Below is a small trained network, with its code and all its weights. Each question gives an input and a target symbol and asks what happens when units are switched off, that is, made to give their printed mean instead of their output.

import numpy as np


def w(rows, s, z=0):
    codes = np.array(rows[::2]) - 128.0
    scale = np.full(codes.shape[1], s)
    scale[-1] = z or s
    return codes * scale


def norm(h):
    return h / np.sqrt((h * h).mean(-1, keepdims=True) + 1e-5)


def f(y):
    return np.maximum(y, 0)


def softmax(a):
    e = np.exp(a - a.max(-1, keepdims=True))
    return e / e.sum(-1, keepdims=True)


def log_softmax(a):
    a = a - a.max(-1, keepdims=True)
    return a - np.log(np.exp(a).sum(-1, keepdims=True))


def net(x, mask):
    ids = ['βγζηθξπτψ'.index(c) for c in x.split()]
    T = len(ids)
    res = E[ids] + P[:T]
    u = 0
    for l in range(2):
        q, k, v = (norm(res) @ M[l].T for M in (Q, K, V))
        z = softmax(np.where(np.tri(T) > 0, q @ k.T / 2**0.5, -1e9)) @ v
        res = res + np.where(mask[u], z, O[l][:, -1]) @ O[l][:, :-1]
        u += 1
        y = f(norm(res) @ A[l][:, :-1].T + A[l][:, -1])
        res = res + np.where(mask[u : u + 12], y, B[l][:, -1]) @ B[l][:, :-1]
        u += 12
    return log_softmax(norm(res)[-1] @ U[:, :-1].T + U[:, -1])


Q, K, V, O, A, B = {}, {}, {}, {}, {}, {}
E = w([
[166,133,42,98,75,153,100,153,137,122,166],'β',
[85,155,153,36,90,108,53,72,71,58,169],'γ',
[113,112,95,115,180,150,163,183,72,76,154],'ζ',
[150,134,143,165,103,84,172,215,38,254,157],'η',
[105,110,170,122,94,103,89,126,195,87,187],'θ',
[79,94,185,84,136,207,171,107,111,171,58],'ξ',
[165,129,145,126,113,50,106,122,212,89,145],'π',
[108,92,118,225,133,191,104,128,152,111,135],'τ',
[167,110,98,164,174,180,112,120,128,213,128],'ψ',
],0.025)
P = w([
[72,253,234,101,213,95,66,173,207,186,237],'0',
[32,138,130,111,184,73,90,160,141,99,180],'1',
[37,149,142,116,159,96,122,169,133,96,174],'2',
[61,152,149,122,159,109,141,169,142,104,175],'3',
[80,144,149,117,151,101,129,153,143,115,167],'4',
[77,140,144,124,144,117,121,160,138,103,147],'5',
[100,131,130,121,141,94,133,152,136,105,136],'6',
[110,125,136,124,122,105,133,145,141,104,137],'7',
[118,114,122,130,124,118,157,143,151,104,135],'8',
[135,104,126,130,109,132,156,134,150,99,133],'9',
[147,69,86,122,115,119,140,133,149,101,117],'10',
[160,49,81,118,95,129,155,116,169,104,121],'11',
[155,50,89,123,90,145,147,127,163,87,116],'12',
],0.011)
Q[0] = w([
[164,143,125,178,164,96,88,167,205,146,206],'L0H1',
[135,38,8,150,223,237,239,235,35,69,152],'L0H1',
],0.011)
K[0] = w([
[213,200,104,160,185,204,64,176,199,204,213],'L0H1',
[213,22,37,150,40,254,169,78,161,144,43],'L0H1',
],0.009)
V[0] = w([
[91,157,122,73,137,138,187,254,113,58,183],'L0H1',
[118,135,140,2,175,177,122,72,43,238,121],'L0H1',
],0.0052)
O[0] = w([
[186,106,187,141,70,132,6,93,82,91,97,254],'L0H1',
[91,168,134,126,24,170,151,31,140,119,112,190],'L0H1',
],0.012,0.0032)
A[0] = w([
[76,132,154,207,209,197,91,120,100,111,108,160],'L0N1',
[59,191,110,143,145,73,197,185,11,183,142,25],'L0N2',
[165,121,116,208,160,94,80,153,98,157,183,132],'L0N3',
[202,111,79,162,63,159,127,172,25,183,145,113],'L0N4',
[206,98,118,179,144,106,183,111,111,204,12,83],'L0N5',
[167,167,108,79,107,148,66,130,13,141,119,146],'L0N6',
[199,152,61,119,86,144,119,218,47,146,158,94],'L0N7',
[135,207,46,162,134,178,108,175,83,109,131,183],'L0N8',
[157,115,102,112,51,236,157,90,45,171,69,235],'L0N9',
[134,98,126,194,175,153,171,147,99,210,106,254],'L0N10',
[109,145,107,109,203,163,189,192,60,160,75,125],'L0N11',
[104,100,142,39,125,230,198,66,47,67,15,120],'L0N12',
],0.012,0.0068)
B[0] = w([
[135,83,132,171,166,115,225,181,176,170,166,179],'L0N1',
[173,62,182,167,36,98,138,161,54,173,111,151],'L0N2',
[128,149,177,120,149,185,176,191,136,154,105,199],'L0N3',
[144,69,134,62,64,85,251,69,146,211,138,216],'L0N4',
[111,38,172,143,90,121,223,110,153,54,72,145],'L0N5',
[164,192,126,39,112,79,107,109,118,68,99,222],'L0N6',
[63,161,96,75,124,80,176,67,184,157,177,238],'L0N7',
[95,86,88,91,115,153,160,45,207,191,163,221],'L0N8',
[84,142,177,53,156,107,132,202,200,97,40,254],'L0N9',
[89,139,153,177,150,60,150,185,147,147,136,196],'L0N10',
[126,183,132,185,61,132,143,109,89,83,106,164],'L0N11',
[59,207,197,60,137,162,110,176,153,57,73,228],'L0N12',
],0.013)
Q[1] = w([
[163,45,209,158,72,117,154,173,250,115,174],'L1H1',
[203,108,167,160,42,170,26,169,159,43,150],'L1H1',
],0.015)
K[1] = w([
[61,211,150,121,187,162,116,104,219,247,126],'L1H1',
[145,229,199,97,140,95,80,188,36,166,216],'L1H1',
],0.012)
V[1] = w([
[127,100,219,149,151,59,253,107,99,105,7],'L1H1',
[35,80,227,102,73,239,162,93,82,34,174],'L1H1',
],0.0077)
O[1] = w([
[204,113,144,210,159,128,154,111,53,100,178,254],'L1H1',
[91,98,152,204,248,139,129,63,146,137,83,156],'L1H1',
],0.016,0.0047)
A[1] = w([
[101,151,132,107,194,246,124,194,174,172,29,68],'L1N1',
[145,173,8,92,57,143,195,68,126,137,166,143],'L1N2',
[137,166,91,108,140,181,103,144,149,99,93,39],'L1N3',
[149,44,149,248,253,145,140,100,74,190,136,27],'L1N4',
[187,123,152,125,138,123,166,206,79,147,128,187],'L1N5',
[144,143,111,244,145,169,157,123,82,91,143,182],'L1N6',
[163,143,124,144,117,128,75,63,62,70,106,69],'L1N7',
[181,92,122,176,159,152,170,193,113,155,152,3],'L1N8',
[168,151,31,194,180,155,191,150,81,174,195,2],'L1N9',
[181,150,122,109,131,70,136,118,141,110,101,81],'L1N10',
[155,124,55,176,153,194,171,161,62,177,156,89],'L1N11',
[185,145,63,92,84,125,141,178,114,192,167,116],'L1N12',
],0.018,0.0097)
B[1] = w([
[73,224,222,121,149,181,218,171,130,100,45,197],'L1N1',
[117,120,51,61,166,114,177,44,219,158,134,249],'L1N2',
[44,177,57,207,175,151,148,176,113,198,182,143],'L1N3',
[53,74,126,139,202,54,197,190,156,250,194,172],'L1N4',
[165,123,137,165,83,84,155,92,99,79,90,175],'L1N5',
[96,136,97,183,85,151,210,149,107,135,189,164],'L1N6',
[109,218,58,99,155,128,121,118,77,146,97,143],'L1N7',
[158,95,124,58,203,62,135,106,194,41,193,160],'L1N8',
[74,78,114,134,227,122,117,207,133,221,236,150],'L1N9',
[117,110,152,174,111,185,84,156,139,107,155,156],'L1N10',
[39,134,140,217,195,95,94,150,150,137,175,145],'L1N11',
[100,89,172,94,130,98,177,102,93,226,70,181],'L1N12',
],0.018,0.019)
U = w([
[89,135,136,101,41,103,79,202,172,102,156,111],'β',
[50,103,185,208,147,98,93,17,148,118,58,39],'γ',
[99,190,113,121,171,68,58,99,39,149,101,253],'ζ',
[61,189,111,169,31,153,176,93,99,85,171,88],'η',
[107,167,203,113,133,254,188,178,135,193,41,127],'θ',
[68,98,160,152,228,101,99,154,94,188,177,217],'ξ',
[129,124,201,87,84,86,116,149,21,239,75,128],'π',
[200,133,186,69,175,96,160,127,127,26,151,37],'τ',
[171,171,34,48,152,143,186,120,210,135,105,123],'ψ',
],0.0096,0.005)

Each question gives the input, a string of symbols that net reads in full, and the target symbol t.
The units are the heads (2 rows each of Q, K, V and O) and the neurons (one row each of A and B). Each row of codes is followed by its name. A weight is (code - 128) times the scale printed after its matrix; where a second scale follows, it is the last column's (O, A, B and U).
mask holds one flag per unit, layer by layer, with each layer's heads first. A switched-off unit (its flag False) gives its mean, the last column of its rows in O or B, instead of its output. The means were averaged over made-up inputs and are rounded, as every weight is.
A unit's drop is (log p(t) with every unit on - log p(t) with that unit switched off) / (log p(t) with every unit on - log p(t) with every unit switched off).
top k neurons: the k neurons with the biggest drops, biggest first
top k neurons in layer l: the k neurons of layer l with the biggest drops, biggest first
input π β β θ γ β ξ π, target π: top 3 neurons	(L0N12 L0N9 L1N12)
input γ τ ξ β β ψ β γ ζ θ, target γ: top 3 neurons	(L0N1 L0N7 L0N8)
input γ ξ ξ τ β ψ β ξ ζ ζ ζ π, target γ: top 4 neurons	(L0N1 L0N8 L0N9 L0N7)
input ξ β ζ β β ξ θ, target ξ: top 3 neurons	(L0N12 L1N4 L0N9)
input β γ ψ ψ, target ξ: top 3 neurons	(L0N6 L0N12 L0N7)
input γ β θ β β τ β ξ ψ β θ, target γ: top 3 neurons in layer 0	(L0N4 L0N3 L0N12)
input π ξ π β ζ θ ξ β τ β π ξ θ, target π: top 4 neurons	(L0N12 L0N9 L1N12 L0N7)
input β ψ β θ γ θ θ, target β: top 3 neurons in layer 0	(L0N6 L0N12 L0N1)
input β θ θ, target β: top 2 neurons in layer 0	(L0N12 L0N9)
input η β β ψ ζ θ π θ π ζ, target η: top 3 neurons in layer 0	(L0N8 L0N2 L0N11)
input β τ θ ξ θ π τ π β π, target β: top 2 neurons in layer 0	(L0N12 L0N8)
input β ξ ξ β β θ ψ, target ξ: top 2 neurons in layer 0	(L0N6 L0N12)
input η γ β ξ π θ τ ξ β θ, target η: top 3 neurons in layer 0	(L0N8 L0N10 L0N9)
input θ ξ ζ ζ ξ θ θ, target θ: top 2 neurons	(L0N4 L0N10)
input γ β β π ζ θ β ψ ζ γ, target θ: top 2 neurons	(L0N7 L0N12)
input π ξ τ β ψ π, target π: top 4 neurons	(L0N7 L0N4 L0N9 L0N12)
input θ τ ζ η, target π: top 2 neurons in layer 0	(L0N2 L0N4)
input τ ξ β θ ζ ζ β θ, target τ: top 2 neurons	(L0N12 L0N7)
input ζ ξ ξ β θ, target ζ: top 2 neurons	(L1N7 L1N2)
input η ζ ψ β β ξ ζ π, target η: top 2 neurons	(L0N10 L0N8)
input β β ξ β θ β γ, target ζ: top 2 neurons	(L0N6 L0N3)
input ξ ζ θ ψ ζ θ β β π, target ξ: top neuron in layer 0	(L0N12)
input β ψ θ ζ ζ π, target β: top 2 neurons in layer 0	(L0N12 L0N1)
input γ θ η β θ γ β ξ β β ξ ζ γ, target θ: top 2 neurons in layer 1	(L1N1 L1N2)
input τ π β ξ τ β β ψ ζ θ ψ θ, target τ: top 2 neurons in layer 1	(L1N8 L1N2)
input ζ β θ ζ π ξ ζ ζ π, target ζ: top neuron in layer 1	(L1N7)
